Each name stands for a flat space through zero: a line, a plane or more. A row that begins with a name and a colon came from that space; any other row is followed by the name of the space it lies nearest, among the names in its block.
bfph: [ 127  104   32 -183  -42   34   -4   39   12  124 -147  -85  -43  218
  -96  -50   43   79   28    1  -60  -38   94   74  -74  -35   16  130]
hsml: [-279  -13 -268   47  155  -73 -140  187  230 -159  143  -21   69 -110
  -19  -33 -101 -153   56  -39  137  113   54  247   94  -30  -82 -107]
hsml: [-100   54  -58  -61  -10  -74   13   99   23   22    4 -103  111 -187
  -19 -123  -52   31   46  118   32  -65   78   73   80   51   89   -5]
bfph: [  40   65  -55    2 -234  118   33  -46 -102   72 -145  -50   26 -161
  -73 -158 -154    9   92   53 -190  -65   -9 -101  -41  -79  113  113]
bfph: [ -27   38  -75  130   54 -118  -22  424  121  -14  122  108   48 -173
  -92   46 -112  -89   -7  -82  300  154   24  166   65   23   58  -66]
dmdj: [ -87  224  -31   37  181  -50   29 -415  -45 -172   10  -11 -158  162
  -31  103   75  249 -230   30   71  -59  -89  204 -147   68 -120   62]
bfph: [-101  146 -113 -195   78 -106 -113 -327  -43 -110  -56  -69  120   14
  188  -97  -66  -60  -47  135 -223   39 -185 -326  -55  -39  -85    0]
dmdj: [-230 -114   35   33  310   56  339  128 -113   -1   81  -76  185 -506
   61 -444   64   10  -14   -7  186 -146 -181  237  277  309  217 -212]
bfph: [ -59   74 -112  147  163  -90   32  -66  -73   11   77    0 -131  110
 -100   62   33  -34  -51  -24   82   33   50  176 -124   72   19   31]
hsml: [-240  179 -367  -99   20   85 -152    5   84 -111  -11  -12  164 -251
   12 -340 -302 -291   94  -41 -149  125 -209 -119  -11  -85  -94  -41]
hsml: [  23 -146  145   18  -75  215  -67  -23    1    9 -102  184  176  -93
  153 -157   35 -327  157 -165 -212   60 -294 -380  222  136   16 -120]
ljft: [   3  -81   96   95 -103 -296  285  359 -154  -19  218  -91  -98 -130
  -81  319   -9  416 -251  -69  343  -58  300  456   36 -163  307   22]
ljft: [ -40  156  253  139   12   56  340 -288 -315   -8  190   88   78 -622
   66 -189    8  276 -263  170  218 -298 -277 -144   38  376   24 -149]
bfph: [-114   69  -73  311   45 -118 -160  -31  207 -327  -47  212  169 -428
  116   64 -214  -23  -12  162  165  200 -309 -173  150   38   -9  -89]
ljft: [  64  -65   -2  -45 -166   23  -76  217  174  -32    5  -19  -70  118
  -79  182  -39  132    9  -60   80   25  203  199   -4 -221  -61   53]
ljft: [ 234  -97  187 -172 -212  104  124  238  -75  149 -107   -4   57  -43
   25  -74  -26   70   20  -80  -59  -23  -11 -147   46 -130  115   32]
bfph: [ 248 -202  331  -17 -311   72   32  177  -57  158  -43   87   24   72
   41  176  114   19   65  -90  -70  -56   99 -199  124  -20  110    9]
hsml: [  86  -44  284  162 -109  -83   47   38 -107   90   78  139   80 -157
   50  138  117  -10  -10   53   96  -75  -10 -197  145  262  123  -72]
bfph: [ -12  -31 -389   37  -38  131 -391  226  312  -61 -163   99  -84  417
 -129   49 -194 -478  275 -290 -221  390   19   30 -104 -334 -140  108]
dmdj: [  10   84  -91  280  208  -46   37   63   21  -68  159  156 -232  116
 -164  195   -1   16 -155 -148  317  135  -16  304 -176   31  -97   -8]
bfph: [ -80 -172    5  188  115  -49   -8  105  138  -63  -34  -11    9  -36
  -17   57   87    7  106   57  107   17   95  225  160   75  104  -36]
ljft: [ 124 -127   51  -18  -44  -31  200   71 -281  262  128  -96 -111   71
  -39    8   69  -23   -9  -12  -52  -97  190  -59 -148  -28  108   18]
bfph: [-182 -222  -99   89 -136  197   29  356  251 -176   49    8  190 -604
   23 -217 -237   26  125    5  148  -14  -39  169  279 -137    2 -165]
hsml: [  -7   52  -81  162  -70  123   14  285  -34   55  156  201  -31 -141
 -139  -42 -144 -248    0 -290  133  117  -91   46  -25   32  -14  -67]
dmdj: [ -31 -143  226 -137   -7   52   68  -50  123   -3  -88 -158  114 -110
   75  -82  195  277   61  226   32 -258  133  135  237  137   25  -42]
dmdj: [-352  360 -318 -120  427   14 -182 -417  167 -325  -23   38  204 -242
  162 -400 -159 -178  -81  123  -16  112 -516 -164   -2  187 -304 -138]
dmdj: [-218   14  -32   -3  313 -121  140  -69   58 -195  -30 -118  106 -229
   80 -160   51  218  -97  128  174  -57 -110  295  175  128  112  -78]
bfph: [ -34  -20  -11  258   99  153  -16  121  174 -117   99  209  -39 -203
  -77   -4  -50  -50  -15  -88  280   72 -144  149   48  107 -157 -121]
dmdj: [ -70   58 -106  155   47  109 -252   91  295 -240  -75  263   56   -1
    0   40 -124 -234   56 -211   68  272 -276   -5  112  -17 -143  -60]
hsml: [ -74  -95  108   31   24   65  -28 -336   31    6  115  -88 -125  168
    0  142  245  147   -1  156  -17 -252  223  119  -24  148 -197  -26]
hsml: [  27  302 -129 -130   98 -138  249   67 -302  120  199  -52   47 -397
  -15 -269 -240   71 -241  113  176  -23 -158 -171 -254   12   11  -36]
ljft: [  46 -122  305 -134 -207  309    9 -143  -25   33  -71  100  155 -102
  148 -148  124  -66   72 -109 -206 -166 -193 -299  235  160  -62 -108]
hsml: [ -13  -34   24  130   97   -1  -80 -129   14 -104   59  167   -8   49
  101  106   31 -151  -40  -81    5  118 -189 -181    6   60 -106  -88]
bfph: [-147  103  -59  -70  260 -192   80 -224 -173   -9  188  -79    5   12
   99  -31   84   -9 -159   75   36  -51  -45  -43  -84  148  -35  -80]
hsml: [  50   -2   90  -40   21  231  106 -254 -144   63 -142   28   60 -123
   72 -301   28  -77   51   13 -198  -94 -267 -259   16  141   -1  -23]
dmdj: [  72 -160  118  -31  -49 -164 -143 -149   42   62  -95 -116  -78  462
   50  321  250   44  107  126 -183  -42  310  -21   16  -30   53  109]
ljft: [ 147  -64   43  -87   10 -278  160  394  -96   78 -110 -102   20   88
   -7   97  -18  140  -54  -62   82  136  117  147   41 -196  378  103]
ljft: [  99 -244  -99   99   91 -235  -57  274  194 -106 -195  -60  130 -171
  149   43 -152   18  146  284   43  250   -1 -157   80 -274  170   11]
hsml: [-170  240 -384  -63  204  217  -19   35  -10  -60 -160   61   88 -125
  -83 -527 -273 -391   81 -281 -154  222 -425   14  -49  -13   13    5]
ljft: [  28  175   27  -88 -101  -93  182  136 -135   20  102  -51    0 -223
  -68  -14 -120  273 -205   10  186  -82   34  132  -65  -59   88   31]
ljft: [ -41   13 -320   -9  -76 -323  -28  497   37  -79  105  -83  -44   23
  -81  219 -296   19  -78 -133  134  286  216  248 -112 -471  184   87]
dmdj: [-161  304 -275 -203   64  148 -495 -358  343 -292 -165  145  146  163
  132 -138 -185 -335   77  -36 -271  238 -399 -374  -42  -64 -443  -13]
ljft: [ 126 -146  -29  -31  -50  -37  133  204 -121  192   32 -131 -141  168
  -99   61   25   40   32  -40  -17  -17  270  141 -133 -177  119   83]
ljft: [ -18 -143  -36  146   59  162  106  -70  -56   51   -6  -30 -125   22
  -82  -79   59  -26   73  -40  -37  -71   50  160  -41   24   12    3]
dmdj: [-231  219 -215  -14  365 -116 -146 -377  141 -280  -31   -8   72  -48
  126 -113  -49  -13  -91  186   27   95 -277  -49  -42   96 -199  -55]
hsml: [  16  133   94 -164  204   -5  112 -442 -204  123  112 -122 -177  329
   -6    9  268  148 -172   81  -37 -229   74   36 -225  197 -181   26]
ljft: [ -83   74  -53  -99 -331  309 -260   28  243 -181   59  187   91 -124
   18   -9 -209 -135   27 -227  -85   47 -158 -144   80 -154 -325  -79]
dmdj: [ 101  -75  121  -89 -185  254   48 -252 -131   86  -56   -5  -44   54
   45  -82   48    4   32  -31 -253 -148  -52 -230  -58  -31  -95   20]
dmdj: [ -62  317 -141   11  -82  -43  -52   14  -39 -124    4  126   80 -228
  -32  -71 -269  -41 -126  -92   42  132 -253 -100  -55  -41    9   26]
hsml: [  68 -106   65  246  123   64   36  159   39  -48  -58  207  -67   87
  -47   77   56 -131   13 -257  123  181 -162  126   86   63   97  -34]
bfph: [ 142   65  129  -62 -168  -25  182   90 -257  237   46  -56  -57    1
 -103    1   31  101  -60  -27   -3 -138  145    1  -88   40  161   81]
dmdj: [ -30   76  -51   12  -47  105   62  240    0  -11   41   96   57 -222
  -72 -151 -150  -74  -29 -193  110   62 -138   82   52   -6   37  -49]
[ -21  105 -181  -60   59 -170 -179  359  217  -74    0   46   68   61
  -38   69 -153 -129   17  -81  142  260   13   81    8 -147  -11   11] | bfph
[ -23  172   43   17  -79  171   61 -229 -180   24   42  110   18 -166
   -8 -164  -52  -71  -73  -86  -83  -89 -234 -188  -48  162  -62  -30] | dmdj
[  -6 -109   78 -204  -17   66  154  -15  -82   83  -41 -192  -42  145
   -9  -73  140  170  -10  -52  -96 -171  162  218   41  -54   89   42] | dmdj
[-246  341 -278 -100 -100   79 -167  -32  149 -311    6  109  229 -468
   58 -255 -419  -73  -91  -56   -2  134 -392 -142   48 -116 -160  -66] | ljft
[ -30  342  -91 -169 -144  179  -34 -149 -129   49  132   95   56 -207
  -32 -239 -207 -128 -109  -78  -70  -58 -231 -292 -173   60 -241  -34] | ljft
[ 133  -63   17  -19   55   45  -87   63   65  107 -140   20  -94  387
  -67   61  121 -144  121 -111  -94   98   69   33  -43  -18    4   85] | ljft
[  -6  117  -20  -96   23  101   64 -280 -141  139 -186 -144   20   -1
  -47 -290   48    0  102  161 -232 -170  -23  -73  -56  153   71  104] | bfph
[ -42  133  -86 -221 -102   44    1  -44  -18  -97   77  -24   77 -186
   86 -110 -196   80 -138  -10  -31   -4 -139 -155  -75 -182 -151  -38] | bfph
[ 107  138  -92   93   96 -146  103   46  -74  -55  -71   14 -102  -12
  -67   58 -134  165 -148   27  140  142  -84   89 -177 -145  103  107] | hsml
[ -62  -98  277 -128  -84  -13  315  -73 -227  -29  -40 -104  280 -553
  233 -263   26  268  -92  150  -35 -248 -190 -169  306  144  285 -120] | ljft
[ -12   86 -124   27 -160   30  -76 -127    0  -72  -12    2   15 -173
   12  -20 -202   22    0  124  -93   10  -51 -188 -109 -146  -88   41] | hsml
[  53   27  -14  -61 -199 -151 -129  105  121  -88 -127  -32  154 -169
   89   75 -175  100   46  202  -45   80   17 -206   66 -190   74   60] | dmdj
[  24  -59   95    5  -30  -49  -62  -64  -45  -73   50  154  204 -250
  263  -21  -75 -183  -15   53  -74  103 -295 -548   99   39  -43 -154] | hsml
[  38 -169  -54   13   16 -302    8  372   77  -35  -44 -108  -25  174
   -4  262   -7  105    9  -30   95  173  253  255   62 -270  264   78] | ljft
[  11   56  268  -16  106   91  217 -373 -270  214  125  -54  -52  -31
   -7 -131  301  113  -79  151   15 -369   28  -48  -32  455  -49  -61] | hsml
[   5  -41  -35  -25  -11  250 -112 -157   54  -21   -8  108  -22   95
   44  -90   -7 -221   70 -128 -161   39 -165 -201  -46  -12 -233  -57] | bfph
[ 146 -244    4  160 -198 -122  195  402 -205  117    3    1   38 -263
   19   44 -178  -44   55  -44   -9  121   66 -130   29 -241  371   17] | dmdj
[ -26 -142  -93  176  162 -157  164  126  -63 -104    1  -31  -36 -132
   37   40  -75   90  -68    6  124  128  -40  150    3 -146  202  -14] | dmdj
[ -10   20   26   82  -32 -244  147  188  -98  -56  153  -11   11 -232
   11  159  -89  219 -183   45  239   15   66  111    8  -76  160  -23] | ljft

Rows lie near named flat spaces through zero. A row that begins with a name and a colon came from that space; any other row is followed by the name of its block's space that it lies nearest.
fc_dh: [-219    2   54  -36 -258  297   96  188  126  -26   52  113 -145  111
 -146  -47   26  148  -26  142  -32 -113  160  122  -67 -211   29    3]
bq_cg: [-131   88 -282 -150 -330  -35  213  113  103 -175  -39    5  -83   36
 -152 -133 -128   88  -47  195  248   37  127 -122   66  -23   17  159]
sb_jn: [ 196  -16  259  569  472  -44 -161  436  106  270 -186  192 -174  -22
 -183  263 -341  -91 -124  149 -211  -26  121  150 -128    6   54  165]
bq_cg: [ -13  185  192  -19  208   51   69 -146  268 -222  -32 -341    2   50
   97 -127  259 -106  193 -114  202 -104 -123 -389 -179  225  -68  -15]
rm_mg: [  12 -404   62  205  276 -343 -207   99  -18  435 -361 -151  -34   33
  169   49  -36 -331 -245   55   94   38  116 -200 -105  158  109  138]
sb_jn: [-184 -411  177  370   30  -16 -247   27  153  244 -143   52  149    1
 -146   11   62  -56   64  -49  -70 -139 -107  162  -30 -187  202  -32]
fc_dh: [-105   33  310  517  324  215 -154  180  218 -205 -142  -28  -44  153
 -217  -24  -35  -74  480  -30 -194 -100  -68   56   13 -100   40  106]
bq_cg: [ 103  -78   36 -135  126 -301   40 -109  258  -37  -77 -293   78  -76
  -27 -153  160 -158  -12   15  175  -17 -169 -362 -208   61   22  -77]
fc_dh: [  76   81   17  195  130  127  -20  -30  351 -247  105 -261   59   27
 -123 -247  253  -36  506  -12  251 -111 -218 -222 -260   67   67  -20]
fc_dh: [ 328  -82    4  -14   83 -150  -84  -39   84  114  163   67  208  -55
  -21   34   49    9   93    7  -69 -108 -175  145  -57 -129   71 -120]
sb_jn: [  55  295   77 -213 -145   53  257   58  501 -159   97   33   74  131
 -106  -53    6   60   91  158  152 -295   25 -125  -49  -88  -43   42]
fc_dh: [ 254    9 -103  148  283 -290  -71 -117   56 -138  -20 -245  111 -162
  -50 -104   41 -119  202  -76  169  119 -272 -245 -105  193   33   -5]
fc_dh: [-135  216  117 -308 -253  193  239   46  370 -133  168   78  -52   20
 -234  -88   47  114   -6  134  -72 -145   34  -20 -175 -273  -69 -174]
sb_jn: [ 274  263  138  -70  182    1   51  -28  -14  -37  125   74   49   -4
  109  179  -45   58  -42  -67 -122  -88  -36   73   43   63  -99  -30]
fc_dh: [ 123  -26  -54 -135   97 -115   42 -110  259  -38   22 -204   60   10
   78 -271  208 -212  221   87  232  -13 -112 -335 -170  145  -54  -39]
bq_cg: [ 101   26 -498 -276 -560   95  219  -57  224 -100  345  128  158  -25
  -70 -315  145  209  180  241  492 -109  -65   13   -7   -9   56   17]
fc_dh: [-223 -266   84  145  -60   30 -172   95 -215  276 -161  110  -40   73
   23  180 -105  -10 -194  -54 -212    5  168  240   82 -170  113   26]
sb_jn: [  -5 -448  128   91  251 -385 -270 -195  -89  287 -242 -100  196  -72
  114    1   63 -301  -58 -134 -152   79 -163  -57   62   -6   61  -96]
bq_cg: [ -86  -81 -133   68 -221  203  -46   18   50  140   43   93   96  225
  177  -38   74    7  193   46  218 -194  143  114  103   34   87  158]
fc_dh: [ 420   -2 -299  -42   29 -187  122  117   15 -149  147   -8  -51 -180
  -96 -211   18   91  -17  247  268  126 -147 -113  -71  160  -23   60]
rm_mg: [ -67  -36 -276 -381 -556  -54  139 -283   50   48  197  160  330  -12
   94  -32   87  188 -102  -35  247 -174  -63  130  229  -79   56  -53]
bq_cg: [-142   -5   -2  -63  -78  219  -30  -18  222 -115   72 -185    2  212
  -26 -243  220 -126  500   30   36  -88   18 -112 -189 -162   41  -67]
sb_jn: [ 206 -131   10  138   46  -78 -130  -59 -136  142   70  225  213  -46
   79  143  -42   85  -30  -69  -95  -83 -122  303  230  -14   47    9]
rm_mg: [  53   77 -362 -298 -475  166  167 -258   -5   10  368  188  193 -106
  157 -147  190  228  -19   21  389  -75  -85   88   94  163  -43  -67]
rm_mg: [-168  105  202 -121 -136  142   59 -246  306 -159  109   93  254   53
  -72  -68  135   34  262 -117 -104 -219 -182   65  135 -170  -61 -154]
bq_cg: [ 151  178 -245 -265 -214  134  153  -56   56   72  311  155    1  -85
   69 -104   49   67   -4  132  183   18   34   11 -123   93 -100  -96]
sb_jn: [-165  286   -3 -112    4  129  168  -40  -17 -457  -12 -307 -212  -20
  -94 -137   90   68  105  -77   78  149  -25 -300 -110   97  -93  -12]
sb_jn: [ -42    4  188  347  123  130  -85   71   60  -54   -7   55    4  -68
 -173  100  -17  129   38  -90  -83  -72 -113  145  -21  -39   69   -3]
rm_mg: [-187    1   24 -226 -411    0   92 -162 -105  215   82  302  178 -109
   29  301 -104  279 -535 -138  -70 -146   46  315  216 -140   37 -101]
fc_dh: [ 304 -283  192  529  539 -302 -306  223  -72  578 -260  153   14  -71
  129  317 -247 -235 -301   34  -96  -15   63  115  -34  202   91  164]
rm_mg: [ -39   84 -230 -225 -351   99  169 -134  256 -238  192 -139  125   50
  -38 -265  242  121  251   50  384 -139 -104 -159  -71   -3   52  -14]
rm_mg: [ 137  -91 -141  -59  166 -231 -119 -116 -231  -25  -47 -145   46  -23
  102  -68  -10 -189  168  -67  -86  214  -75  -86   45   40  -20  -35]
sb_jn: [-198 -107   76   68  127  -89  -50 -152  210  -53 -150 -293   12  -63
  -56 -204  171 -217  149  -77  140   68 -138 -355 -197  105    8  -75]
fc_dh: [  92  -97  -23  221  183 -152  -28  166  180  124 -150 -108  -81  -34
  -48  -53  -40 -131  -63  140  230    4   26 -215 -184  170   65  139]
rm_mg: [ 113  -11 -278 -233 -284  -15  -18 -178 -326  199  206  299  201  -14
  234  130  -87  103  -96  -58  -35   20   52  328  289  -13  -22  -33]
rm_mg: [ -21 -294 -129    1   92 -223 -194 -191 -196  194 -139  -81  126   11
  218  -93   46 -281  111  -76    7  154  -37  -80  112  109    7   -1]
rm_mg: [-121  -38   52   88  138    2  -81   57 -321  -87 -106  -50 -204  -98
 -104   55 -109   -6  -89  -82 -291  280   24   48   -2  -64  -37  -65]
rm_mg: [ -15 -194  -39  -74 -117 -201  -42  -66 -186  285  -76  264  125  -82
   89  168 -166   12 -371   -7 -112   23   45  211  262  -31   -2    6]
fc_dh: [ -30  -51   34  218   74  195 -105   -5   56  178   12 -100  -10   77
  195    1  181  -46   82  -63  251 -125   52  -67 -168  225   71   72]
fc_dh: [ 262  128  113  134  249  -44   -4   37  281   -5   36   -6   99   45
   24   -1   15  -89  197   49   85 -163  -91  -84  -61  110  -23   61]
sb_jn: [-207 -254  127   43  241 -169 -163  -70  -60  188 -321 -234  -74   70
  163  -68   52 -377   -8  -62  -68  141   81 -272  -67  102  -23    7]
bq_cg: [-103    9  -28 -210 -183  -97  187  -35  346 -271   -5 -114   35  -37
 -258 -262   93   19   88  130  119  -36 -135 -223  -60 -146  -10  -66]
sb_jn: [ 199  494  155 -294   56 -108  332  -47  494 -568  186 -289   18 -140
 -374  -93   92  177   99   -2   50 -115 -290 -329 -294 -139  -62 -192]
bq_cg: [  59  218  -88  135   49  400  110  261 -102  -92   77   30 -348  113
  156  -78   35   86   36  177  229   41  245  -63  -75  328 -118  227]
bq_cg: [  23  112 -197 -210 -228   12  172  -67    7 -257  165   12    0 -124
 -140 -155   39  169   14   59  105   85 -111  -32   23  -30  -48  -70]
rm_mg: [-309 -250  -80  -64 -158 -232  -32 -258 -154   -7 -203  -36  117 -147
  -13  -65   -9  -50 -194 -137   23  168 -114  -80  237   38    3  -35]
sb_jn: [ 305   50 -191 -131   35 -261   95  111  171 -162   59 -146    9  -28
 -166 -150  -31  -32  137  186  121   35  -88 -172 -149  -82   47   15]
bq_cg: [  98 -270  -60 -107  -54 -172  -22  -17    4   75    7    3   61  -68
  -24 -133  106  -20  -82  101   17   24 -100    0   -7  -79   35  -71]
sb_jn: [  85  109  -22  -32 -273  213   60 -262  240  -64  322  213  387   16
   79  -23  212  240  229 -107  222 -353 -231  222  190   23   25  -50]
bq_cg: [ -56  160  -67    4   14   59   57  101 -364 -143  -45   56 -232  -62
  -22  124 -208  115 -196  -26 -157  239  133   77  126   56  -90   68]
bq_cg: [ -76  -62 -234 -324 -324 -119  145    4   10 -100   62   71  -19  -79
 -207 -173  -67   51  -64  169  -34  137    3    2   27 -236  -17  -98]
rm_mg: [ -91  -33   -1  180 -156  291   13  242   17  151   16  344  -93  132
    0   51 -121  108  -44  184    1 -123  221  275  148  -27   -2  173]
[  37  -26 -235  -87 -124 -105  -80  -60   45  129   91  -81  135   39
  -27  -19  -32 -105  227  -17   59    9   17    3 -158 -155  134  -72] | bq_cg
[ -63  131  187  140  200   90    0  287 -199  -56 -138  -12 -333   13
 -120  206 -216   54 -219   13 -300  136  199   62  -78  -78  -32   52] | sb_jn
[-430 -271   29    3  -14 -135  -57 -142 -104  -58 -373 -201  -52   46
   65 -166   50 -224  -37  -76   25  175   30 -265  179   96  -32   79] | sb_jn
[ 171 -531  -15  183  292 -477 -310  -25  -64  525 -274   66  192  -14
  177   12  -92 -411  -67   64  -72   70  -29    1   96   56   78   55] | sb_jn
[ -86 -194  252   68  100 -116  -93   60  -35   60 -127  152    7  -72
 -207   96 -126  -14 -148   -7 -428   45  -65  201  101 -296    0 -124] | bq_cg
[ 209   -7 -338   96  -16 -110  -36   82 -273   33   37  -73  -52  -56
   86   49  -83   77  -66   18  242  132   52    1  -22  185  101  153] | bq_cg
[ 225  233 -235   94  -24  240   89   87  -78  -20  223  130  -98  -26
  143  -29   -2  132   58  105  298   16   74   35  -20  328  -74  145] | rm_mg
[  55 -303 -230 -219 -105  -99  -54  -84 -371  276  -29   46  -34   16
  374  -89  103 -111 -232   73  108  152  132   -4  137  196  -58   43] | fc_dh
[ 274   23 -206   18  159  -94  -76 -104 -130  136   75  -76   63  -18
  287  -31   57 -145  113  -26  225   75  -17 -116  -42  320  -30   62] | rm_mg
[  51 -404   90  155  283 -141 -285   44 -132  432 -186   68    7   80
  201  -15  -10 -363   41   60 -206   87   86   55   11    9   -1    1] | rm_mg
[-200  -38  176  174   55   73 -126  -16   51   69 -118  -46   55  114
   -8  118  -17  -63  107 -143 -115 -104   39   58    3 -104   85    9] | fc_dh
[ 222 -306 -233 -133   32 -382 -130 -221   17   98   48 -277  225 -121
   51 -209  222 -176  150  -37  194   84 -255 -200 -186    3  131 -151] | fc_dh
[  41  222   61 -162 -149  135  132 -114  170 -189  217  169  152   -6
  -87   -8   30  160  138  -23  -81 -147 -125  141  119 -132  -79 -109] | rm_mg
[  43  203  -16   75  -27  219  156  104  349 -242  113 -118  -82   48
 -101 -199  158   89  228  130  329 -142  -40 -204 -196  130   -7   84] | rm_mg
[  55  171 -517 -366 -514  -24  209 -235   98  -21  271   27  229  -18
  135 -135   67  123   62   43  535  -81   -2  -93   48  152   32   43] | bq_cg
[-146   88  120 -276   -4    7   86 -138  -87  -23   16   84  -82 -130
  -25   -7  -37  -59 -178  -41 -286  179   -3  -27   19  -62 -200 -217] | fc_dh
[ -74  115  -17 -168 -132  144  169  -12  430 -269  127 -193  -31   42
 -184 -336  239  -14  321  134  207  -90  -96 -276 -269  -78  -21  -96] | fc_dh
[-167    4  260  216  228   44  -75  270   42 -129 -236 -220 -243  136
 -213   74  -89  -67   75   -6 -253   25  121  -72 -177 -216   84   49] | rm_mg
